Every row comes from one small tree of marks. Brackets hold a mark, then the marks that hang from it, in alphabetical order. Every link used is in the known rows. Which tree was each row made from?
Known rows:
{rofev {tirek {boru nerim} {fifen {novutov lazimet}}}}: [ -69  398  105  126  116   29  158   92 -319  161   43   56  -71  -99
 -145  138  -71   94 -130   75   22  -45  166   86 -140   81  -61   87
  279  163   83  450  -48  129   60  -47 -149 -412 -120 -113  119 -111
  -18]
{segi {novutov konipom} {tusi {rofev tirek}}}: [ -95  266  -62   38  127   81   20  171  -19  -97  -65  -52 -103 -218
 -233  157   97  -64   -9    8 -198   58  -68   90  209    3  -78 -159
  105 -156  367  -47   95  -56 -111  141 -281  -73 -268 -116 -157   43
 -168]
{zamuze konipom {lazimet garori}}: [ 162  -58  -91   41  289 -188 -287  192  -65  -56  -32  -45 -122  -89
  149  276   38 -205    7 -362  -19 -193 -211 -359  506  256  278  342
   45   91 -122  124  -15  163 -162  286   34  404  -17   55 -282 -351
  -84]
{nerim {boru segi {tusi rofev}} {novutov lazimet}}: [-130  318 -183   59 -151 -196 -171   51 -192  -54 -454  112 -107 -119
  152  -61 -110 -225  140  403 -216  118  429  151   65   69  137 -225
   76   33  351  159  155  197  156   29 -241  -91  -90 -148 -301  324
  -39]
{tusi rofev {segi {lazimet {garori {novutov konipom}}}}}: [-176  -80 -255 -164   39 -142 -290  302  -23    3 -288  -63 -331 -324
  147  287 -121 -144  -47 -196   37  -75   27 -154  469  127  155   -4
  163    0   54  -30  316  129 -308   -4   89  523   32   75 -419  -29
  -39]
{fifen {novutov lazimet} {tirek boru {rofev dirupag}}}: [-205  149   70  361   16  106  144  -70 -251  393  157   67   77   61
 -139   83  124    2  -93  157   -5  -46   77  110 -188  294 -208  135
  449  272  140  418  128   92  -76 -101 -354 -306 -212   68   55  -51
  -37]
{tirek dirupag {fifen {novutov lazimet}} rofev}: [-124  344 -100  101   -9  182  -25  -41 -305  124  113   77 -111  -79
 -150  -46 -114   -6 -141   23  180   -2 -132   44 -260   78   68   37
  421  288  241  348  221  234  174   -6  -70 -161 -173  -20   12 -159
   84]
{tusi {rofev {dirupag fifen}} segi}: [-290  299   42  -99  -85  235   48  100   70   22 -154  -94 -219 -163
  -46  160 -177 -174 -120  160   55  250   31   90  382  117 -220   10
  309  213  228  -15   87   56 -203  -88  -61    1  -84  -84  -41   69
 -212]
{rofev {dirupag tusi} {tirek {boru nerim segi} fifen}}: [-301  463   84   84  216  116  421  -75  220  111  -81  -29   43   54
 -129 -124  -92  -11   32  529  -80  245  429  385   -1  166 -387  167
  494  219  281  243 -306  170 -113 -155 -203 -637  219  -97  214  -16
 -279]
{segi {novutov {konipom {zamuze lazimet}}} {tusi rofev}}: [  46   56 -266   72  171  -26  -86   12   42 -279   -3  -57   25 -166
 -111   84   80  -85   50 -116 -331  -62 -295  -63  404 -167  191    8
  -78 -167  275  -79  174  -59   -1  283 -187  212 -285 -127 -396 -100
 -147]
{lazimet {garori {zamuze konipom}}}: [ 137 -112  -72  -48  316 -168 -255  212 -185   47 -110   35 -201  -67
  188  316  136 -267   -1 -437   11 -190  -59 -363  256  346  354  291
  117   14 -133  169   68  140 -250  197   69  487   24  148 -297 -246
  -57]
{novutov {konipom zamuze} {lazimet garori}}: [ 245 -110 -290   91  -36  -27 -189  155 -236   48  -40    3  -87 -262
  179  185  -45  143  115 -290  -91 -192  -85 -224  179   33  364  201
  -61   47   -4  180  314   41   17  140  263  419 -203   19 -352 -248
  -12]
{dirupag {fifen {novutov konipom {lazimet garori}} tirek}}: [ 167 -146   14   12 -171 -102   22  126 -377  173   99   44 -281 -127
  -24  275  -86  205  -56  -94   89   26 -203 -329   67  161  258  220
  211  202  -74  282  425  138  -95  -89  132  162 -502  -17 -144 -299
   12]
{nerim {boru {tusi segi}} {novutov {konipom zamuze} lazimet}}: [ -11  189 -358   37 -166   -4 -129   -5 -131    5 -267  104  -54 -196
  286   21 -122   44  131  217 -292   28   78   12  144 -181  296  -62
  -51 -180  315  115  290  129  175   79   12   59 -118 -203 -423   28
  -19]
{lazimet {garori {novutov konipom}}}: [ 198 -227 -156 -129  107 -144 -217  207  -41   -2  -76   95 -154 -321
  171  245  -32    0   -9 -320  -27  -46 -166 -272  268  178  284  161
  124  -75  -62   52  297   63 -227  119  147  317  -16  106 -320 -167
  -82]
{tirek dirupag {fifen novutov}}: [  32  197   29  -82   66  166  -12   55 -157  -42  108   60  -86 -167
  -92  133 -133  -75 -221  -59  139   15 -244    5  -41   44   46   89
  417  129  190  249  255  214  106  -29   83 -140 -154  -81   47  -61
  -54]
{fifen {novutov konipom} {tirek dirupag rofev}}: [-157  -30   60   81    8   98  143    3  -71  221  209   16   58  -79
  -94   54  -11  105  -94   35  -13  -32 -212  -25 -122  127  -91  156
  454   83  258  320  307  136    4 -108 -196 -159 -255  127 -123 -126
   26]
{rofev boru {dirupag fifen {tusi segi}}}: [-155  351  -93  -49   28  309  165  -11  183  231 -180  -87  -86   37
  -78  164  -98   -6    1  376   26  328  127  169  242  105 -360  208
  478  270  216   63  -92  168 -353 -158  -56 -265   16 -153  200  -52
 -280]
{rofev {boru nerim {segi lazimet {novutov konipom} tusi}}}: [  87  164 -125  -30  207 -173   81   49  -25  -74 -390 -142   59 -318
 -244  177   21   17  131  158 -301 -170  196  231   31  -18  117  -28
  249 -242  330  357 -120  131   49 -100  -75 -170  -56 -299  -61  247
 -208]
{nerim {boru {segi tusi}} {novutov {konipom zamuze}}}: [ -48  133 -205  -40  -99 -134   21  -42  -40 -190 -219  144  -34 -216
  111  -17 -140  -38  147   79 -466  -26    7   76  188 -219  277  -93
   85 -304  330   63  273   83  219  143  -41 -102  -49 -230 -398  149
 -226]
{boru {nerim {novutov lazimet}} {tusi {rofev dirupag tirek}}}: [ -86  457   -8  306  246   69   68   84  -96  -28  -75    2   12  -83
   24  137   66  -12  -33  506  103  210  219  259  -33  147 -308  -83
   -8   99  309  170 -116  143    2  -31 -327 -341  -77 -135   -1  272
  -67]
{tirek {boru nerim tusi} dirupag fifen}: [  -5  371   83  133  290  141  128  -99   29  -22  -45  128  128    3
 -211  -79  -89 -236  -34  331  -68   58  207  302 -136  191  -62  191
  420  167  381  205 -129  182  244 -155 -132 -458   76 -164  -63 -114
   37]
{tusi rofev {segi lazimet}}: [-204  110 -140 -110  -91   37 -240  347 -126  -49 -424 -199 -179 -291
  -24  293 -131 -217  -70 -122  -28 -111  156   41  355   98    6  -33
  243   54  194  105  167  127 -100  -48    1  349  -74  -46 -200  153
  -38]
{tusi {rofev boru} {segi nerim {novutov {konipom zamuze}}}}: [-109  198 -219  -82   31   85   73  122   34  137 -160 -272  -97 -282
   27  179   76   70  -68  114 -312   36  -46   21  442 -147  -27  -73
   -3 -162  387   68   58   33 -144   88 -116  -12  -91 -127  -24   38
 -257]
{garori lazimet {zamuze konipom}}: [  83 -132 -177  -64  347 -170 -220  226 -110    5 -169  -35 -127  -51
  197  278  215 -202   42 -476   -9 -194  -25 -258  106  245  410  214
  102   27  -72  230  123   76 -288  210   -6  595    1  123 -301 -151
   39]
{boru {nerim novutov} {segi lazimet} tusi}: [ 120   58 -105  -95   74 -235  -82  135 -163 -263 -514  -77   15 -297
  -19  206 -117  -81   76  289 -139  -97  295  158   -2   81  190   25
  228 -142  171  366  -31  326  243 -141   29  -89  -14 -215 -148  377
  -72]
{rofev {boru nerim tusi} {dirupag {fifen novutov tirek}}}: [  12  223  285  159  229  138  281  -69  -20  103  107   46   49   69
 -232  295   83   46 -134  536   58  226   75  261  -31  174 -413  275
  379  137  194  251  -88   98 -109 -244 -225 -626 -210 -187  190   52
 -281]
{segi {nerim {novutov lazimet}}}: [ 307   45 -251   37  -67 -108 -142  232 -420   -9 -238 -108  -62 -299
   67  249    7   87  -89 -101  -47  -17 -175 -185   15  103  344  -47
  -20  -35  157  314  194  242  137  118   38   67 -193 -148   61   71
   14]
{tusi rofev {segi novutov}}: [-104  148  -10 -148 -117    1 -140  230  -79   63 -284 -115 -186 -332
   46  226    6 -226 -126   22 -140   40   31  -82  400   62   39  -68
  238  -46  198   77  104  103 -174    6  -72  156 -108  -71  -47  204
 -124]
{novutov konipom {lazimet garori}}: [ 267  -80 -222   63  -17  -81 -221  223 -222  111 -146   23 -111 -274
  137  178  -77  100  115 -259    9 -147  -23 -249  118  172  343  129
   45   89    3  241  262   94  -68   63  191  386 -219   20 -284 -178
   58]
{nerim {boru tusi} {novutov konipom}}: [ 200   75 -168  -79   34   -5 -106   38  -73 -161 -271  148   31 -203
   87   17 -106  -50  102  101 -289   61   20   16   75  -35  230  -39
   64 -192  310  133  233  125  171   46 -172 -113 -155 -170 -310   44
   19]
{boru {tusi rofev {segi lazimet nerim}}}: [-184  222 -318  -21   44   30 -270  317 -109 -114 -498 -236 -109 -178
 -158  287  -28 -214  -23  191  -65  -76  241  196  332  111  -29 -112
  153   -7  397   14   67  156   -9  -31  -33  147  -57 -122 -184  161
 -146]
{fifen dirupag novutov tirek}: [  84 -237  299  154 -107  -60  -17  211 -218   90  113    5 -105 -119
   19  362  124   96 -247    3   93   74 -185 -130   32  253  -47  222
  368   -1   88  278  438  141 -115  -93  -70  -21 -389   53   -2   62
  -90]
{tirek {boru {segi nerim} tusi} fifen}: [ -90  274 -110  -24   50  -28   66   34    5  -81 -338  -37  -53  -69
 -213  -56  -99 -156   45  322 -203   62  341  273   40  196  114  -14
  357   16  349  148  -68  166  179   12  -38 -332    5 -162  -78  -14
 -229]
{zamuze konipom {lazimet {garori novutov}}}: [ 119 -156 -145  -23  339 -286 -339  159  -30  -76   19   20 -171 -125
  231  312   95 -229  -72 -411    9 -111 -313 -407  512  292  321  330
   25    6 -189   30   53  138 -282  357   29  424  117  131 -331 -368
 -136]
{segi lazimet {nerim boru} novutov {tusi rofev}}: [  47  297 -288   27  135  -56 -214  154 -362 -245 -337  -91  -60 -197
 -395  187  154 -374  -70  -24 -363 -118  -21  173  306  -45  162 -230
   40  -89  570    8  124   78  151  100 -307  -77  -87 -305   -7   84
 -173]

Write each row's tree:
[-408  187  104  162  -63   29   43   35  -60  352  -99  117  -41   98
 -140  151   38 -154  -39  399 -146  -38  308  146   59  219 -243  134
  633   76  178  193   56  156 -124 -158 -311 -327 -132   33 -169   35
 -110]	{fifen novutov {tirek {boru {tusi segi}} rofev}}
[ -42  171   11   48   40 -201  -49  158  -25  -69 -333   51   46 -226
  -66  186  -68 -113   89  142 -207 -118  242  137  107  105   54   60
  301 -154  190  193  -73   87   35  -12   65 -139   57 -149 -169  287
 -260]	{boru nerim {segi tusi}}
[ 124   66 -230   16  177  -73 -230  177 -216 -187 -213  -33 -206 -251
 -247  240   58 -219   33 -144 -141 -177  -74  -43  307   54  231  -66
  124  -35  246   -6  232  103  -39   31  -66  309 -259 -167 -277   -3
  -26]	{segi {lazimet garori} {novutov konipom} {tusi rofev}}
[ 422 -170 -289 -142  289 -238 -215  274 -408 -115 -272 -150 -175 -265
 -162  382  244 -227  -54 -349  -49 -237 -130 -258  252  162  523   67
   76    0   91  261  115  268  -89   38   68  409  -60  -69   17 -106
 -112]	{segi {lazimet {garori zamuze}} nerim novutov}
[ 162  202   29  102  254   30  -62  143    8   29 -271   21  144 -121
  -77  238   41  -52   66  229 -117  -29  303  207   42  154 -144  197
  203  -36  202  219 -195   78  -21  -51 -122 -277   12 -132  -53  114
 -131]	{rofev {boru nerim tusi}}
[-433  538  -30    6   97  250  239  -18   70  327   89   49 -109  144
 -130   43 -129  -71 -122  399   68  164  141  187   53   42 -372  107
  690  303  283  173    3  311 -183 -178 -127 -489   48  -63  167 -148
 -136]	{rofev {tirek boru {dirupag {tusi segi}} {fifen novutov}}}
[  50  150   12 -160    9  146   25    4 -217   10   61   24  -53 -145
 -180  233 -152  -46 -136  -30   60   26 -221  -47   29   43   19  141
  423  218  136  287  236  200   61 -120   64 -162 -231  -75   46  -71
  -98]	{tirek {dirupag {fifen novutov}}}
[ 160 -159 -295  -52  -33  -76 -206  159 -151   31 -162   -5  -22 -360
  167  167  -35  146    3 -311  -46  -23 -150 -181  -37  157  337   43
   22 -115   43  221  335   -8 -102  157  105  301 -144   77 -297 -103
   22]	{garori {novutov konipom lazimet}}
[-136   33  -11  208   27  205  127   17   41  167   22  -39   76   84
 -111   31  124  -29  -35  237  -40  199   13  121    0  281 -300  285
  457  204  246   93   62  104 -199  -55 -274 -200  -71   88   89 -120
 -117]	{fifen {tirek {rofev {dirupag tusi}}}}
[ 177 -258 -225  -99   87  -88 -185  134  -56  -67   29   75 -129 -310
  216  248   -1   39   -9 -349 -126  -91 -228 -248  330   38  305  233
   16 -118  -67   -7  345   10 -142  194  219  350   -1  104 -388 -239
 -155]	{lazimet {garori {novutov {konipom zamuze}}}}
[ 271 -125 -279  -97  387 -280 -231  245 -429 -132 -229 -145 -268 -133
   79  407  157 -211 -101 -401   16 -227 -228 -380  234  252  535  142
  -15  -55  -19  270  112  371  -42  165   35  456    5  -29 -127 -171
    8]	{segi {lazimet {garori {zamuze konipom}}} {nerim novutov}}
